Below is a small trained network, with its code and all its weights. Each question gives an input and a class and asks what happens when units are switched off, that is, made to give their printed mean instead of their output.

import numpy as np


def w(rows, s, z=0):
    codes = np.array(rows[::2]) - 128.0
    scale = np.full(codes.shape[1], s)
    scale[-1] = z or s
    return codes * scale


def norm(h):
    return h / np.sqrt((h * h).mean(-1, keepdims=True) + 1e-5)


def f(y):
    return y / 2 * (1 + np.tanh(0.7978845608 * (y + 0.044715 * y**3)))


def log_softmax(a):
    a = a - a.max(-1, keepdims=True)
    return a - np.log(np.exp(a).sum(-1, keepdims=True))


def net(x, mask):
    res = np.array(x, float).reshape(1, 6) / 4 @ E
    u = 0
    for l in range(2):
        y = f(norm(res) @ A[l][:, :-1].T + A[l][:, -1])
        res = res + np.where(mask[u : u + 9], y, B[l][:, -1]) @ B[l][:, :-1]
        u += 9
    return log_softmax(norm(res)[-1] @ U[:, :-1].T + U[:, -1])


A, B = {}, {}
E = w([
[213,67,60,93],'x0',
[179,169,82,116],'x1',
[163,148,196,135],'x2',
[157,107,128,82],'x3',
[150,98,20,98],'x4',
[116,2,95,159],'x5',
],0.0066)
A[0] = w([
[160,118,172,83,81],'L0N0',
[122,74,141,132,95],'L0N1',
[141,72,151,122,85],'L0N2',
[199,162,208,163,4],'L0N3',
[90,97,152,95,5],'L0N4',
[116,198,134,254,107],'L0N5',
[154,134,140,88,147],'L0N6',
[78,34,126,166,86],'L0N7',
[121,89,64,30,78],'L0N8',
],0.0086,0.002)
B[0] = w([
[177,120,122,94,139],'L0N0',
[138,154,130,109,159],'L0N1',
[169,145,165,151,155],'L0N2',
[211,86,227,121,183],'L0N3',
[154,109,83,160,118],'L0N4',
[86,109,219,176,241],'L0N5',
[201,94,95,2,150],'L0N6',
[126,80,178,221,255],'L0N7',
[118,178,154,146,236],'L0N8',
],0.0062,0.0027)
A[1] = w([
[76,145,59,114,252],'L1N0',
[106,149,177,17,67],'L1N1',
[169,163,127,119,209],'L1N2',
[173,229,179,218,161],'L1N3',
[50,75,213,206,183],'L1N4',
[114,65,74,81,216],'L1N5',
[208,115,2,95,171],'L1N6',
[111,103,101,82,4],'L1N7',
[37,101,102,175,170],'L1N8',
],0.011,0.0029)
B[1] = w([
[185,181,97,201,160],'L1N0',
[154,158,152,142,151],'L1N1',
[114,114,180,87,152],'L1N2',
[23,161,177,64,189],'L1N3',
[106,106,1,180,254],'L1N4',
[191,208,163,155,163],'L1N5',
[138,189,197,46,206],'L1N6',
[97,170,127,105,120],'L1N7',
[192,198,110,141,181],'L1N8',
],0.0088,0.0098)
U = w([
[119,137,49,201,199],'0',
[144,32,152,54,4],'1',
[149,199,70,150,5],'2',
[197,227,130,66,252],'3',
[117,50,108,116,59],'4',
[2,139,180,139,252],'5',
],0.0093,0.0029)

Each question gives the input, the list of numbers given to net, and the class t.
The units are the neurons (one row each of A and B). Each row of codes is followed by its name. A weight is (code - 128) times the scale printed after its matrix; where a second scale follows, it is the last column's (A, B and U).
mask holds one flag per neuron, layer by layer. A switched-off neuron (its flag False) gives its mean, the last column of its row in B, instead of its output. The means were averaged over made-up inputs and are rounded, as every weight is.
A unit's drop is (log p(t) with every unit on - log p(t) with that unit switched off) / (log p(t) with every unit on - log p(t) with every unit switched off).
The circuit of an input: a set's keep is (log p(t) with only the set's units on - log p(t) with every unit switched off) / (log p(t) with every unit on - log p(t) with every unit switched off). Starting from the 12 units with the biggest drops (on a tie, the unit counted first), units are removed one at a time, each time the one whose removal leaves the highest keep (on an exact tie, the one counted first), for as long as the keep stays at least 0.8.
circuit, biggest first: the units of the circuit, biggest drop first
k most important neurons: the k neurons with the biggest drops, biggest first
top k neurons in layer l: the k neurons of layer l with the biggest drops, biggest first
drop of u: that unit's drop, to one decimal
input [4,2,6,-7,-2,-4], class 5: circuit, biggest first : L1N3
input [-8,-2,-7,3,-7,6], class 0: 2 most important neurons : L1N4, L1N8
input [6,7,-8,-2,-2,5], class 3: 2 most important neurons : L1N6, L1N4
input [8,1,-4,-3,-4,6], class 3: circuit, biggest first : L1N5, L1N4
input [5,-5,8,-8,-2,2], class 4: top 2 neurons in layer 0 : L0N3, L0N8
input [0,1,-4,3,7,3], class 3: top 2 neurons in layer 1 : L1N6, L1N4
input [-8,-8,-3,1,-5,4], class 0: circuit, biggest first : L1N4, L1N6
input [5,-5,-8,-2,6,7], class 3: circuit, biggest first : L1N5, L1N6
input [-5,-8,4,3,-4,4], class 0: 2 most important neurons : L1N4, L1N6
input [-3,-6,-3,5,4,-1], class 0: drop of L0N7 : 0.2
input [-5,-7,-5,-6,3,3], class 0: drop of L1N5 : 0.0
input [2,7,5,-4,5,-8], class 5: drop of L1N2 : 0.2
